Each row has a class, written after it.
-10	-21	-10	-23	10	4	2	-30	17	-36	17	56	-6	-29	50	-39	12	-33	5	12	43	-38	21	28	-24	-32	-20	-42	10	10	-3	-9	32	-10 => K
8	14	-43	-17	-12	-11	-18	-46	14	-62	25	30	-35	9	12	-6	25	-22	-11	60	29	-17	-22	-53	-40	14	-62	5	14	16	51	-87	-70	-29 => C
-8	-49	-39	14	1	-8	33	25	43	-23	9	-2	40	-19	-4	49	17	-8	8	14	3	10	10	-41	-101	50	-28	44	-22	-12	10	-16	41	5 => R
7	-43	1	4	1	34	8	30	-27	-11	14	8	-7	-22	6	-10	5	-45	30	26	30	-10	0	14	-61	-13	1	3	-39	50	10	-24	-25	32 => H
7	-55	-19	-7	2	1	12	-12	-23	-33	-18	-21	7	-34	19	23	-36	-22	4	41	17	6	44	17	-50	11	19	2	-14	19	22	15	17	14 => P
-9	-5	32	6	-16	35	2	-19	-2	6	-3	1	-10	16	20	-23	16	-30	29	23	52	-21	-39	-12	15	-54	16	6	21	29	2	2	-9	28 => B
-9	-37	-34	26	16	-16	26	-4	52	-18	14	-16	5	4	38	7	4	-20	-30	-4	1	-24	8	-21	-18	-7	-19	26	-29	-62	-10	-6	23	-22 => R
31	-33	3	6	-4	11	17	3	10	-71	1	11	-67	-41	-25	-37	-41	-37	-47	6	0	9	-13	-61	-30	21	-15	-19	49	5	2	1	-19	-21 => Z
1	1	-38	6	13	-7	-15	-13	-3	23	7	-31	-22	-5	22	-27	-7	10	-19	15	-66	-6	-27	8	-5	-4	29	19	-41	-29	-14	24	-30	-17 => P
-35	11	-16	22	-34	29	8	-39	-72	-10	9	-26	-4	-9	1	42	-1	37	3	24	10	-37	-9	-28	42	-3	-73	5	20	14	-33	-27	72	22 => L
-17	41	20	-22	14	11	-24	14	-27	2	12	-31	31	-44	31	41	6	-55	20	89	54	-1	-51	-15	-4	-21	26	15	-39	17	25	19	-28	21 => Y
-24	3	-61	-21	11	-6	-26	-14	-16	32	5	-1	45	-5	14	51	-6	53	27	39	-20	0	33	45	-29	6	14	24	-78	-1	12	12	-6	-15 => S
5	-43	-21	0	-25	8	-15	-3	-16	14	5	42	33	-4	-12	0	19	-8	-13	51	24	-43	-18	4	-39	44	-48	1	-53	24	12	-6	2	32 => Z
5	-62	-29	22	-13	31	19	15	-3	-13	43	27	-8	24	7	70	5	-5	-15	50	2	12	-27	4	-16	16	-69	-4	19	50	-21	-32	20	-5 => S
-40	-19	-35	12	7	-6	-11	-18	60	-3	-10	19	-4	-34	29	18	28	-27	-10	-26	6	-10	-17	6	-53	-3	21	3	10	-26	-1	13	63	-20 => B
-2	-16	-20	17	14	-24	7	-20	-11	-2	15	-22	41	-6	43	-6	28	19	34	-1	-18	5	25	19	17	-58	14	-22	-29	2	3	-16	-27	-4 => W
1	9	-48	-28	22	2	-14	44	15	6	-19	26	23	6	10	2	-2	21	-53	13	-8	-11	-16	30	-58	93	-70	-6	-42	32	10	-25	-66	-39 => Z
-28	-23	-21	-5	-6	0	6	10	11	7	18	-17	21	-43	14	-3	37	13	19	43	2	-2	11	-6	-83	26	-32	11	20	40	2	27	73	27 => G
15	-16	-32	8	18	-12	-12	-30	37	0	-23	-20	6	2	61	-14	48	3	-22	39	-56	-1	28	33	58	-44	23	31	-15	-70	9	21	-13	-71 => P
27	38	48	-41	-28	24	-20	-32	-59	8	-35	63	30	-27	-7	-14	10	5	-15	42	9	-3	21	-16	-6	-5	-29	8	-5	85	-23	-23	29	19 => H
10	-30	-60	0	1	18	-10	-11	12	38	4	0	23	28	49	-12	-4	47	3	23	-41	1	-10	58	49	-38	-12	-11	-48	-24	-22	-11	-17	-41 => B
7	21	-25	-3	17	-38	0	-37	11	18	-12	-22	28	14	13	-27	21	21	-14	4	-42	4	12	16	4	-35	16	23	-12	-9	1	-2	-12	-20 => G
1	17	-13	-40	14	-11	-1	-39	33	-70	-4	-3	-8	-61	16	-88	45	-19	10	11	9	-5	8	-19	-35	-14	4	-21	61	18	29	-4	-43	-44 => Z
36	-17	0	-24	-18	23	15	5	-4	11	18	30	52	-2	25	31	41	-13	20	51	31	7	-24	2	-33	30	-48	10	34	41	8	14	31	8 => C
16	-52	6	3	-15	35	-7	52	-4	-6	8	1	-45	1	36	15	-44	-52	-28	44	58	0	-21	-27	-68	39	-34	9	-19	60	18	-26	13	35 => B
-15	-1	-36	0	-9	12	-2	-33	33	0	-19	39	-9	-16	-5	-16	38	9	-6	-3	-25	-20	-35	-21	-61	8	-24	-2	-9	46	-12	-37	-7	-1 => W
-24	19	-50	5	17	8	14	-29	-37	-34	33	-37	-25	-6	-9	-7	-18	-23	30	33	-1	-34	41	6	-59	-4	0	29	-16	42	-17	-13	23	41 => S
11	15	-61	-19	15	-9	30	-20	15	-23	-13	-32	-17	23	48	-10	11	4	-32	15	-37	0	-24	-16	32	-12	-16	-15	-29	16	-9	-31	-3	-18 => G
0	-6	-41	5	1	-14	11	2	39	-15	-4	-21	-25	12	6	15	18	18	-9	-8	-47	11	2	-26	50	14	19	0	-31	-55	13	-26	27	-28 => L
19	-93	-13	6	2	24	33	-41	-30	0	-12	15	44	-22	7	9	-9	-58	48	81	47	-38	-24	35	-70	-61	36	27	-38	21	19	19	-37	37 => K
-36	29	-9	-10	0	13	-16	11	22	-14	-51	-3	17	-24	-17	57	-9	-10	-40	-4	33	15	-2	54	-40	5	8	-16	24	47	-2	-28	11	-29 => V
-20	-24	-27	19	7	-20	-4	-27	6	10	6	-27	14	-14	10	-8	0	11	-14	29	-14	-24	10	20	2	-38	12	13	-41	-47	4	-1	12	-11 => L
-5	0	-54	-21	6	1	-3	-30	-3	6	-18	-22	19	2	28	-17	36	38	39	34	-39	-20	61	30	34	-6	17	21	-42	-36	7	-11	1	-14 => H
-13	-41	-36	5	-20	36	-3	30	15	-20	-16	26	1	1	-3	30	-42	-6	-21	49	35	11	2	2	-79	0	-49	-1	-51	62	-3	-55	36	13 => B
-18	-4	-29	7	-1	33	-21	12	25	-10	-7	15	-12	-3	0	30	26	-19	58	40	-2	0	35	9	-19	23	10	10	-20	39	-8	-40	52	17 => Y
-41	41	16	13	-13	-3	-27	-9	-1	8	-27	-44	5	-21	-23	21	22	-31	16	32	17	0	13	-24	-69	10	38	65	45	32	13	4	72	43 => B
6	-48	-38	12	17	35	9	18	21	-31	17	36	-23	6	25	44	5	-32	29	59	22	-20	35	15	-9	56	-47	3	-2	-9	5	-29	-2	-10 => Y
-35	-55	-63	-3	11	10	3	8	25	6	1	17	-20	-22	45	2	-19	23	11	-44	22	-18	-25	-11	-114	36	-12	-7	-25	11	6	1	-11	2 => B
-7	28	-42	-24	12	-1	-24	-33	4	-1	0	-21	-9	5	12	-52	-37	1	20	11	-16	-25	-12	14	10	-22	37	-8	-60	-20	-22	-7	-15	-12 => Z
-22	-8	-44	26	2	12	-9	-30	-43	4	0	-16	38	33	0	21	2	43	63	21	-25	-9	19	42	6	-25	-5	2	22	20	-40	-33	-4	-7 => Z
42	-18	-11	-47	0	9	-24	7	58	-5	-15	67	15	-34	59	-44	58	-3	-7	49	5	9	45	-13	-37	14	-26	14	-19	28	20	-13	32	-28 => Y
-35	23	-13	-12	3	-26	-37	-7	34	-6	-23	-2	-59	-37	1	-4	-18	-3	-59	-20	-1	32	-42	-3	-80	-23	54	-22	81	27	33	-4	-11	-32 => G
-6	-38	-29	-53	9	-11	-18	-3	19	12	-13	-35	29	-53	61	-48	32	17	-8	30	-34	13	4	29	-63	55	-6	-31	-52	101	4	2	-7	2 => P
-5	2	-35	18	4	-19	-2	-21	0	1	4	-27	4	19	25	12	33	11	11	39	-23	-16	31	-5	16	-19	27	25	-3	-33	-12	-12	9	2 => V
34	11	-4	-15	-15	5	-14	-38	-11	-8	5	21	20	-22	35	0	5	-19	-11	33	8	-3	-12	-5	36	-51	-6	-11	-38	3	-1	3	17	-23 => C
-1	-4	-53	-21	4	-15	5	0	8	-6	9	-8	0	18	21	10	-2	37	2	42	-25	18	-14	-7	13	-14	26	-19	-26	-26	22	-31	-18	-16 => L
-16	21	-13	16	0	27	14	58	-3	-30	-19	8	11	-22	-12	46	19	22	25	13	9	13	68	-16	-55	32	-36	20	9	17	22	-7	32	6 => W
-11	7	-47	-27	31	-41	-6	-28	11	2	-20	19	18	8	36	11	-6	34	-33	5	-35	-2	-2	19	1	12	5	-22	-25	-15	5	-21	-54	-43 => K
0	-19	-15	2	-21	-9	-23	-30	-32	13	1	-29	39	-25	14	-5	18	52	5	59	-50	10	16	-8	30	-16	-14	12	-61	6	-2	9	-1	-6 => P
18	-3	-18	-26	-4	-2	-6	-2	7	-29	2	0	-26	-38	19	-51	21	-10	0	32	0	-6	5	-44	-45	5	18	26	-33	-20	57	20	-40	-4 => P
-27	-10	-8	-8	-3	3	-11	0	23	1	25	-5	47	-4	31	1	31	8	-6	63	15	-7	10	34	-29	13	-71	-23	-4	72	-54	-43	52	3 => V
-18	12	-35	13	5	-17	-11	-19	-11	-24	5	-21	20	14	3	14	-3	30	27	15	-15	0	20	-15	26	-16	-2	7	-15	-40	-8	-20	-3	-24 => Z
0	-18	-16	-4	7	34	2	-6	12	-31	13	37	10	-38	14	6	-10	-24	11	64	19	-11	6	16	-59	-5	-29	6	10	9	-6	-16	-20	-38 => R
5	-40	-26	-29	-27	34	-4	-3	-19	0	-13	-14	10	-54	14	-8	3	-16	-18	89	25	-8	-69	-6	-65	-17	-1	14	-50	35	44	30	-38	16 => P
27	-31	-9	16	14	-15	23	3	22	-10	-12	-14	-7	19	38	17	19	15	-14	39	-67	13	35	-40	71	21	26	1	-18	-31	-9	2	-25	-27 => R
-13	12	1	22	-6	8	-17	39	23	8	-22	-22	-35	-11	3	9	27	-11	-34	0	-55	16	18	-9	-10	39	27	-1	20	55	-19	-19	45	5 => R
-43	0	12	15	14	19	-4	12	6	-51	-6	-18	-45	-58	20	23	7	-35	-14	69	23	6	-15	-17	-26	-29	-4	-29	35	45	17	9	-25	-22 => G
-44	8	-46	-3	7	-33	-2	-38	15	-5	1	-26	4	13	35	8	33	26	2	50	-4	-13	-12	-7	15	-45	20	-14	-2	-23	25	-4	-10	-3 => G
-5	36	-35	-13	-17	-3	0	3	-15	-14	10	20	30	1	-22	38	18	5	23	-21	29	1	9	-20	-85	45	-30	36	1	24	1	-53	45	23 => V
-27	-13	4	28	1	4	5	-16	2	-37	3	-20	-27	-24	-38	33	-11	-33	0	-18	17	5	5	-23	-58	-10	9	28	2	50	5	-18	5	8 => S
6	31	-9	-27	-13	7	-22	-8	-19	-6	29	73	-19	-11	30	-32	41	-16	-14	-18	29	-21	-25	-13	-35	-19	-28	-6	17	2	14	-39	2	-6 => H
-10	26	-33	21	-2	4	3	1	23	-17	-35	-16	-1	-16	-23	19	59	14	-7	0	-64	24	19	20	27	-26	50	-5	24	8	-15	-14	11	-31 => V
-10	26	-42	-29	19	-5	-20	-23	37	21	1	-12	20	-3	46	-16	11	1	18	25	-1	-7	-18	10	-6	-41	33	23	-33	-32	-9	3	17	-15 => Y
34	-25	-9	-33	-23	45	-4	-14	-45	-4	14	71	33	-21	5	35	-3	12	51	64	9	14	-20	0	-38	30	-48	-10	-19	76	-11	-55	15	-2 => L
26	-24	-17	-14	-10	-7	11	-26	-14	5	0	-34	16	8	1	-30	-28	10	3	26	-28	25	-24	-11	20	-22	26	-17	-38	41	-5	-20	-27	22 => B
4	38	-26	-23	22	-39	-39	-29	-10	7	27	56	-12	-31	25	3	-25	-35	-38	-9	-11	-23	6	-5	-32	58	-1	-20	-45	5	-23	-20	45	14 => Y
8	-22	-77	3	-25	-4	5	-41	16	-43	-2	-9	11	-48	-5	-3	34	29	-34	18	-58	21	-4	-39	-2	-14	-67	-2	-13	30	-21	-65	55	-27 => Y
-8	-2	-19	-16	-9	-5	-27	-32	-1	-1	74	57	43	-9	27	-15	28	3	46	27	43	-30	-12	27	-32	3	-82	-25	-23	1	15	-55	-21	-7 => W
-22	-18	11	21	0	1	-29	-37	-5	-5	-5	-14	26	5	31	28	-1	21	41	36	-5	0	50	16	44	-29	-12	20	-37	-21	-18	-10	16	-31 => P
-2	-5	-16	-8	17	-19	36	4	9	-58	51	6	-8	-12	10	-2	-5	-11	0	1	40	-3	20	-53	-26	44	-59	-12	50	-20	9	-11	16	17 => Y
-32	-48	-15	-12	-20	12	12	1	16	-21	11	23	9	-31	12	22	42	48	22	37	8	5	8	-33	-45	73	-90	-37	23	81	0	-16	41	10 => G
-16	0	-9	13	-5	10	-7	68	-27	1	8	0	25	-10	-24	62	-9	2	18	70	6	39	-11	-3	-46	-35	46	-1	-61	19	33	-18	2	26 => L
-28	24	-58	-24	30	-23	-13	-15	41	-8	19	-4	-16	-31	35	-23	31	5	-4	-6	-43	-11	-6	-8	-13	52	-7	-28	-21	8	-20	-15	13	-11 => Y
16	-18	-15	-40	-6	4	-14	6	-5	-18	24	25	-20	-11	20	-25	-41	17	-1	20	27	12	-8	-16	-68	36	-24	-32	-15	63	-4	-53	-50	1 => V
-31	-79	-27	18	3	-7	1	4	16	26	-3	44	20	17	-11	30	12	41	9	-10	-2	-13	-2	47	-44	43	-23	-26	-2	18	13	-17	-49	-4 => K
-32	-3	-9	-37	11	20	-22	-49	11	9	-42	33	3	-24	27	-30	-17	2	1	34	-1	-45	40	44	-6	6	-2	-32	-73	51	-47	-14	34	4 => H
-52	-35	-41	-3	3	-11	-31	-27	13	2	-11	-19	33	-31	25	-6	33	21	45	8	0	-21	-1	18	-44	7	14	-25	-44	40	-4	-12	1	1 => Z
-18	-72	21	18	9	23	31	-16	60	-46	-13	0	9	-39	33	24	0	-68	-1	38	28	-13	-13	-21	3	-18	-5	-29	-57	37	-38	-8	31	-6 => R
4	-47	-26	7	-4	29	4	29	-5	1	-4	-4	17	2	48	12	43	8	57	77	9	-9	56	-13	-1	-10	1	13	-57	34	8	-4	34	44 => Y
